Each row is followed by its class. Each block has new classes.
.00 .03 .14 -.05 .10 -.19 -.18 .11 .05 .00 .00 -.05 -.04 -.03 -.04 .35 .21 .19 -.01 -.15 .15 .02 .18 .02 .00 .07 -.14 -.09 .30 .11 .42 .13 .01 .01 .01 .02 -.13 .26 .03 .19 -.21 .06 -.04 -.08 -.01 -.12 -.06 .11 -.02 -.05 -.11 .04 .18 : Q244
-.03 .09 -.01 .01 .02 -.03 -.10 .19 .02 -.03 -.18 .03 -.04 -.14 -.04 .33 .05 .01 .10 -.16 .34 .04 .29 .04 .06 .02 .02 -.14 .16 .07 .25 .06 .13 .03 -.03 .03 -.07 .33 -.18 .19 -.15 -.13 -.13 -.11 -.01 -.14 .24 .40 -.04 -.07 .04 .05 .13 : Q146
.04 -.02 .15 .01 .03 -.04 -.15 .04 -.03 .12 -.22 .04 -.01 .06 -.02 .27 .02 .07 -.06 .00 .04 .01 -.11 -.06 .08 .05 .08 -.06 -.02 .06 .05 .15 .18 .07 .01 .02 -.02 .12 -.28 .03 -.07 .04 -.01 .07 -.03 -.20 -.04 .11 -.04 -.01 -.02 -.01 .00 : Q353
-.02 .17 .10 -.01 .03 -.05 -.19 .08 .05 .14 -.03 -.01 -.06 .03 .03 .01 .34 .16 -.02 -.11 -.07 .02 .08 .01 -.04 .08 -.09 -.21 -.02 .17 .50 .18 .08 -.05 -.14 .01 -.12 .27 -.21 .23 -.17 -.04 -.18 -.13 -.05 -.06 .04 .23 -.01 -.03 -.08 -.03 .23 : q151
.01 -.08 .07 .00 .04 .02 -.06 .04 -.07 .07 -.20 .00 -.02 .01 -.03 .26 -.08 .00 -.02 .04 .16 -.03 -.05 -.04 .01 .08 .07 .02 -.09 .03 -.04 .08 .11 .02 .05 .03 -.01 .01 -.23 .01 -.04 .03 .03 .04 -.02 -.10 -.02 .09 -.02 .00 .01 .00 .01 : Q353
.05 .04 .09 .01 -.02 .00 -.14 .10 -.10 .19 -.21 .01 -.06 .00 -.07 .08 .03 .05 -.02 .07 -.08 .00 -.34 -.01 .01 .11 .19 -.10 -.14 .02 .17 .19 .18 .10 -.12 -.01 -.07 .04 -.47 .06 -.04 -.02 -.10 .01 -.07 -.18 .00 .25 -.01 .00 .07 -.07 -.11 : Q423
-.02 .07 .00 .01 .04 .00 -.01 .27 .02 -.05 -.29 .04 -.02 -.12 -.05 .38 -.06 -.06 .12 -.16 .45 .06 .32 -.01 .07 .08 .12 -.19 .15 .04 .15 -.02 .19 -.01 -.01 .01 -.05 .24 -.27 .17 -.12 -.14 -.09 -.12 -.01 -.16 .31 .52 .00 -.09 .07 -.03 .10 : Q146
.03 -.04 .08 .06 .02 .07 -.13 .02 -.03 .00 -.24 .10 -.04 -.05 .01 .08 .03 -.11 -.03 -.06 .09 .01 .10 .06 .06 .05 .07 -.12 -.18 .07 -.27 .03 .29 .03 -.02 .02 -.02 .19 -.20 .17 -.04 -.20 -.02 .02 .00 -.24 .29 .26 -.02 -.02 -.01 -.03 .02 : q92
.01 .04 -.12 .03 -.02 .10 .01 .29 -.05 .01 -.49 .08 .01 -.29 -.06 .42 -.34 -.19 .18 -.06 .57 .03 .26 .07 .09 .08 .36 -.15 .08 -.04 .02 -.04 .24 .00 .03 .02 .03 .27 -.52 .12 -.02 -.16 -.07 .02 -.06 -.20 .43 .68 -.02 -.04 .21 -.03 -.01 : Q146
.01 .04 .14 .02 .07 -.18 -.11 .17 .01 .03 -.01 -.07 -.02 .04 -.14 .34 .12 .24 -.02 -.11 .19 .00 .02 -.06 .03 .08 -.16 .00 .34 .06 .55 .18 -.04 .03 .01 .04 -.22 .17 -.04 .05 -.23 .11 .00 -.09 -.06 -.05 -.18 .09 -.01 -.06 -.08 .03 .20 : q947
.00 .03 -.10 .02 -.06 .12 -.04 .23 -.05 .10 -.51 .10 -.02 -.26 -.02 .38 -.18 -.16 .17 -.04 .42 -.01 .09 -.01 .07 .08 .43 -.17 -.02 .16 .06 .01 .29 .03 -.04 .03 .07 .25 -.60 .13 .01 -.15 -.13 -.01 -.08 -.22 .38 .63 .00 -.03 .22 -.07 -.02 : Q146
.04 .05 .14 .00 .07 -.21 -.14 .15 -.03 .08 -.04 -.05 -.02 .03 -.12 .29 .14 .20 .49 -.06 .09 .00 -.03 -.06 .04 .11 -.08 -.05 .30 .04 .49 .22 -.19 .02 -.05 .02 .02 .19 -.12 .04 -.18 .10 -.03 -.06 -.06 -.09 -.14 .15 -.02 -.03 -.05 .03 .15 : q947
.00 -.05 .05 .03 .05 -.02 -.08 .11 -.03 .05 -.12 -.02 -.01 .00 -.05 .19 -.01 .02 -.04 -.03 .19 -.01 .04 -.01 .02 .05 -.04 -.02 .05 .05 .02 .07 .05 .00 .02 .05 -.03 .08 -.08 .08 -.12 .00 .05 -.02 .04 -.08 .01 .07 -.02 .01 -.02 -.03 .05 : Q353
.02 -.02 .08 .01 -.02 .03 -.10 .07 -.02 .03 -.25 .04 -.04 -.06 -.02 .12 .02 -.07 -.04 -.03 .10 .02 .00 .05 .02 .08 .00 -.07 -.14 .07 -.24 .06 .24 .01 -.01 .04 -.04 .09 -.22 .13 -.07 -.12 -.01 .00 .02 -.19 .20 .19 .06 -.02 .00 -.03 .01 : q92
.03 .03 .15 .00 .07 -.16 -.18 .08 .10 .00 -.01 -.03 -.02 .01 -.07 .32 .19 .19 -.01 -.17 .16 .03 .22 .03 .04 .05 -.15 -.10 .27 .10 .38 .14 .04 .00 .01 .06 -.03 .29 .01 .15 -.20 .02 -.04 -.07 .00 -.11 -.03 .14 -.02 -.07 -.11 .03 .16 : Q244
-.04 .13 .38 -.03 .01 -.06 -.17 .08 .04 .08 .00 -.01 -.05 .02 .03 .02 .33 .17 -.01 -.11 -.06 -.02 .10 -.02 -.06 .07 -.12 -.20 -.03 .16 .50 .14 .09 .06 -.14 .01 -.09 .30 -.19 .22 -.17 .00 -.19 -.14 -.08 -.09 .04 .21 -.01 .05 -.06 .01 .23 : q151
